Delol: [160  97 116  93 148 117 137 110 178 138 113  87 177 154 113 158 129 143
 117 122 127 149 107 119 145  98 104 181 132 153 126  80 116 153  61 108]
vom: [160 101 132  93 129 118 137 115 183 128 116  85 166 153 110 143 122 136
 123 122 126 151 122 126 154 104 111 179 141 158 133  80 110 157  63 104]
mavel: [162 171 112  97 138 135 115 195 180 178  99 106 166 110 132 157 129 164
 128 142 109 120  85 169 139 102 175  95 160 198  93  88 168  97 109 187]
rad: [110 132 180  90  82 125 129  99  79 125 176 130  67 103 125  87 129  86
 123 108 119 105 167 130 111 211 125 115 141  62 132  83  88 145 141 133]
vik: [118 127 183  90  78 124 132 101  98 118 170 121  76 112 119  86 137  88
 126 109 120 115 171 132 123 199 124 127 146  78 139  82  85 152 128 122]
bik: [ 85 120  91  97 159 135 127 116  75  94 121 186 113 137 147 126 126 128
 137 141 152 130 132  98 108 102 113 112  80 101 144  84 151 107 197 106]
step +1: [85]	[86]
step +1: [75]	[76]
chg vom: [160 101 132  93 129 118 137 115 183 128 116  85 166 153 110 143 122 136
 123 122 126 151 123 126 154 104 111 179 141 158 133  80 110 157  63 104]	23, [122]
chg Delol: [160  97 116  93 148 117 137 110 178 138 113  87 177 154 113 159 129 143
 117 122 127 149 107 119 145  98 104 181 132 153 126  80 116 153  61 108]	16, [158]
chg vik: [118 127 183  90  78 124 132 101  98 117 170 121  76 112 119  86 137  88
 126 109 120 115 171 132 123 199 124 127 146  78 139  82  85 152 128 122]	10, [118]
step -1: [141]	[140]

geg: [101 115 125 126 100 156 142 125 128 144 138 164  96 101 145 142  89 113
 156 147 119 161 118 149 123 103 143 146 158 141 156 115 119 121 157 216
 108]
lito: [ 59 105 171 141 136 173 127 132 112 180 146 175  57  59 167 146  99 129
 133 141  72 135 128 169 123 139 139 123 122 110 174 124 146 121 182 194
 108]
veker: [ 35  41 130 129 113 177 142 134 165 118 141 112 144  35 156 156 183 178
 133  94 126 107  94 149 123 139 142 106 130  90  94 131 146 137 118 175
 151]
dig: [ 92 115 149 158 136 166 142 125 130 150 141 138 100  92 156 125 148 122
 129 146 126 109 104 145 150 139 142 124 122 109 148 136 146 127 157 131
 155]
Kesu: [125  89 198 129 158 166 142 134 127 119 151 125 106 125 129  86 177 122
 177 177 187 125 104 170 183 133 130 117 113  94 175 172 151 121 165  70
 153]
Tuz: [109  64 163 104 117 174 154 184 128 123  64  93 103 109 190 124 154  82
 178 172 127 104 176 156 123  75 161 175 122 229 147 127 128 136 157 178
 133]
sipor: [151 146  72 136 107  77 148  99 132 106 151 162 105 151 113 125  88 105
 178 172 156 172 118 102 159 111 142 152 157 109 156 105 115 121 150 155
 130]
kab: [124 115 183 136 176 121 110 136  98 126 141 138 100 124 156 122 121 148
 119 121  87 118 184 149 123 158 107  96  82 109 148 127 152 121 157  94
 113]
geta: [ 93 115 148 158 136 166 142 125 130 151 141 138 100  93 156 125 148 122
 128 146 126 109 104 146 150 139 142 123 122 109 148 136 146 127 157 130
 153]
tifi: [124 115 185 136 176 121 109 135  99 126 141 138 100 124 156 123 122 148
 116 122  88 118 184 149 123 157 107  96  82 109 148 127 151 121 157  95
 114]
chg geg: [100 115 125 126 100 156 142 125 128 144 138 164  96 101 145 142  89 113
 156 147 119 161 118 149 123 103 143 146 158 141 156 115 119 121 157 216
 108]	1, [101]
chg Tuz: [109  64 163 103 117 174 154 184 128 123  64  93 103 109 190 124 154  82
 178 172 127 104 176 156 123  75 161 175 122 229 147 127 128 136 157 178
 133]	4, [104]
step +1: [64]	[65]
step +1: [141 136 173 127]	[142 137 174 128]
chg tifi: [124 115 185 136 176 121 109 135  99 126 141 138 100 124 156 123 122 148
 116 122  88 118 184 149 123 157 107  95  82 109 148 127 151 121 157  95
 114]	28, [96]
chg dig: [ 92 115 149 158 136 167 142 125 130 150 141 138 100  92 156 125 148 122
 129 146 126 109 104 145 150 139 142 124 122 109 148 136 146 127 157 131
 155]	6, [166]
chg tifi: [124 115 185 136 176 121 109 135  99 126 141 138 100 124 156 123 122 148
 116 122  88 119 184 149 123 157 107  96  82 109 148 127 151 121 157  95
 114]	22, [118]

